Below is a small trained network, with its code and all its weights. Each question gives an input and a target symbol and asks what happens when units are switched off, that is, made to give their printed mean instead of their output.

import numpy as np


def w(rows, s, z=0):
    codes = np.array(rows[::2]) - 128.0
    scale = np.full(codes.shape[1], s)
    scale[-1] = z or s
    return codes * scale


def norm(h):
    return h / np.sqrt((h * h).mean(-1, keepdims=True) + 1e-5)


def f(y):
    return y / 2 * (1 + np.tanh(0.7978845608 * (y + 0.044715 * y**3)))


def softmax(a):
    e = np.exp(a - a.max(-1, keepdims=True))
    return e / e.sum(-1, keepdims=True)


def log_softmax(a):
    a = a - a.max(-1, keepdims=True)
    return a - np.log(np.exp(a).sum(-1, keepdims=True))


def net(x, mask):
    ids = ['αγεζθλμξπφ'.index(c) for c in x.split()]
    T = len(ids)
    res = E[ids] + P[:T]
    q, k, v = (norm(res) @ M[0].T for M in (Q, K, V))
    z = softmax(np.where(np.tri(T) > 0, q @ k.T / 3**0.5, -1e9)) @ v
    res = res + np.where(mask[0], z, O[0][:, -1]) @ O[0][:, :-1]
    y = f(norm(res) @ A[0][:, :-1].T + A[0][:, -1])
    res = res + np.where(mask[1:13], y, B[0][:, -1]) @ B[0][:, :-1]
    return log_softmax(norm(res)[-1] @ U[:, :-1].T + U[:, -1])


Q, K, V, O, A, B = {}, {}, {}, {}, {}, {}
E = w([
[111,145,170,105],'α',
[116,200,69,79],'γ',
[182,93,114,148],'ε',
[134,94,199,184],'ζ',
[171,175,144,55],'θ',
[182,158,77,95],'λ',
[156,108,118,204],'μ',
[151,170,93,252],'ξ',
[160,152,154,111],'π',
[109,105,197,136],'φ',
],0.029)
P = w([
[31,92,91,170],'0',
[49,108,106,164],'1',
[65,126,105,152],'2',
[83,130,131,141],'3',
[103,133,156,130],'4',
[121,140,169,132],'5',
[140,145,184,128],'6',
[153,158,211,122],'7',
[166,165,220,119],'8',
[188,167,245,122],'9',
[221,178,226,124],'10',
[222,179,254,114],'11',
],0.0057)
Q[0] = w([
[31,125,75,176],'head 1',
[11,9,9,43],'head 1',
[59,83,81,177],'head 1',
],0.014)
K[0] = w([
[48,151,161,59],'head 1',
[8,75,63,67],'head 1',
[71,104,165,73],'head 1',
],0.016)
V[0] = w([
[200,158,181,94],'head 1',
[193,136,177,146],'head 1',
[156,2,80,86],'head 1',
],0.007)
O[0] = w([
[138,101,30,121,183],'head 1',
[254,126,36,124,252],'head 1',
[68,12,125,78,116],'head 1',
],0.0073,0.0033)
A[0] = w([
[43,139,103,159,119],'neuron 1',
[129,180,148,65,59],'neuron 2',
[119,159,126,58,129],'neuron 3',
[88,143,199,138,131],'neuron 4',
[153,219,97,48,49],'neuron 5',
[70,191,52,122,8],'neuron 6',
[193,152,154,174,33],'neuron 7',
[63,221,141,35,93],'neuron 8',
[177,101,178,117,120],'neuron 9',
[162,5,156,66,111],'neuron 10',
[132,124,64,215,176],'neuron 11',
[127,145,91,207,2],'neuron 12',
],0.015,0.0086)
B[0] = w([
[68,130,128,78,129],'neuron 1',
[193,85,133,102,190],'neuron 2',
[144,100,133,42,206],'neuron 3',
[125,161,70,158,229],'neuron 4',
[50,91,165,178,237],'neuron 5',
[111,80,35,186,139],'neuron 6',
[65,169,96,89,162],'neuron 7',
[234,165,119,167,254],'neuron 8',
[186,109,73,101,228],'neuron 9',
[176,149,48,201,226],'neuron 10',
[130,119,175,12,231],'neuron 11',
[115,72,201,180,140],'neuron 12',
],0.011,0.0062)
U = w([
[50,124,90,176,254],'α',
[50,101,54,65,204],'γ',
[160,42,188,214,63],'ε',
[159,224,104,134,79],'ζ',
[144,91,138,107,149],'θ',
[175,20,30,128,47],'λ',
[75,49,167,127,207],'μ',
[60,189,87,63,137],'ξ',
[73,199,9,106,100],'π',
[69,167,169,149,177],'φ',
],0.014,0.0091)

Each question gives the input, a string of symbols that net reads in full, and the target symbol t.
The units are the heads (3 rows each of Q, K, V and O) and the neurons (one row each of A and B). Each row of codes is followed by its name. A weight is (code - 128) times the scale printed after its matrix; where a second scale follows, it is the last column's (O, A, B and U).
mask holds one flag per unit, heads first, then neurons. A switched-off unit (its flag False) gives its mean, the last column of its rows in O or B, instead of its output. The means were averaged over made-up inputs and are rounded, as every weight is.
A unit's drop is (log p(t) with every unit on - log p(t) with that unit switched off) / (log p(t) with every unit on - log p(t) with every unit switched off).
The circuit of an input: a set's keep is (log p(t) with only the set's units on - log p(t) with every unit switched off) / (log p(t) with every unit on - log p(t) with every unit switched off). Starting from the 12 units with the biggest drops (on a tie, the unit counted first), units are removed one at a time, each time the one whose removal leaves the highest keep (on an exact tie, the one counted first), for as long as the keep stays at least 0.8.
circuit, biggest first: the units of the circuit, biggest drop first
unit that matters most: the unit with the biggest drop
top k neurons: the k neurons with the biggest drops, biggest first
drop of u: that unit's drop, to one decimal
input π φ ε φ φ ε θ, target λ: circuit, biggest first : head 1; neuron 11; neuron 5
input γ α π ξ α φ γ γ ξ ζ θ φ, target ζ: circuit, biggest first : head 1; neuron 5; neuron 4
input ε ζ ξ φ, target α: unit that matters most : neuron 4
input θ λ φ α φ φ π ε ε π μ, target θ: circuit, biggest first : neuron 11; neuron 10
input γ ε ε γ π ζ γ φ ε ε φ γ, target λ: top 3 neurons : neuron 8; neuron 6; neuron 5
input ζ μ ξ π α ξ φ λ ζ γ φ, target ζ: top 3 neurons : neuron 5; neuron 4; neuron 9
input α ζ π λ λ ζ α α φ μ, target θ: top 3 neurons : neuron 11; neuron 5; neuron 12
input π π α ζ θ ζ, target θ: top 2 neurons : neuron 11; neuron 5
input λ π α ζ, target μ: top 4 neurons : neuron 11; neuron 10; neuron 8; neuron 4
input θ ε μ μ, target μ: top 2 neurons : neuron 11; neuron 12
input ζ ζ ζ ξ, target φ: top 2 neurons : neuron 12; neuron 11
input ε π α ξ, target ζ: top 3 neurons : neuron 11; neuron 5; neuron 12
input φ φ θ, target θ: top 2 neurons : neuron 5; neuron 3
input μ φ λ ζ λ γ ζ ε ζ π, target λ: unit that matters most : head 1
input ζ λ γ π, target ξ: top 3 neurons : neuron 8; neuron 10; neuron 7
input θ φ φ α μ φ α ζ ξ, target φ: drop of neuron 9 : 0.4
input μ ε ε θ α α λ α π α α, target λ: drop of head 1 : 0.4
input α γ φ λ, target γ: drop of neuron 8 : 0.4
input φ ε φ ε α α α π ζ λ, target λ: drop of neuron 10 : 0.1
input γ φ φ α λ, target γ: unit that matters most : neuron 8
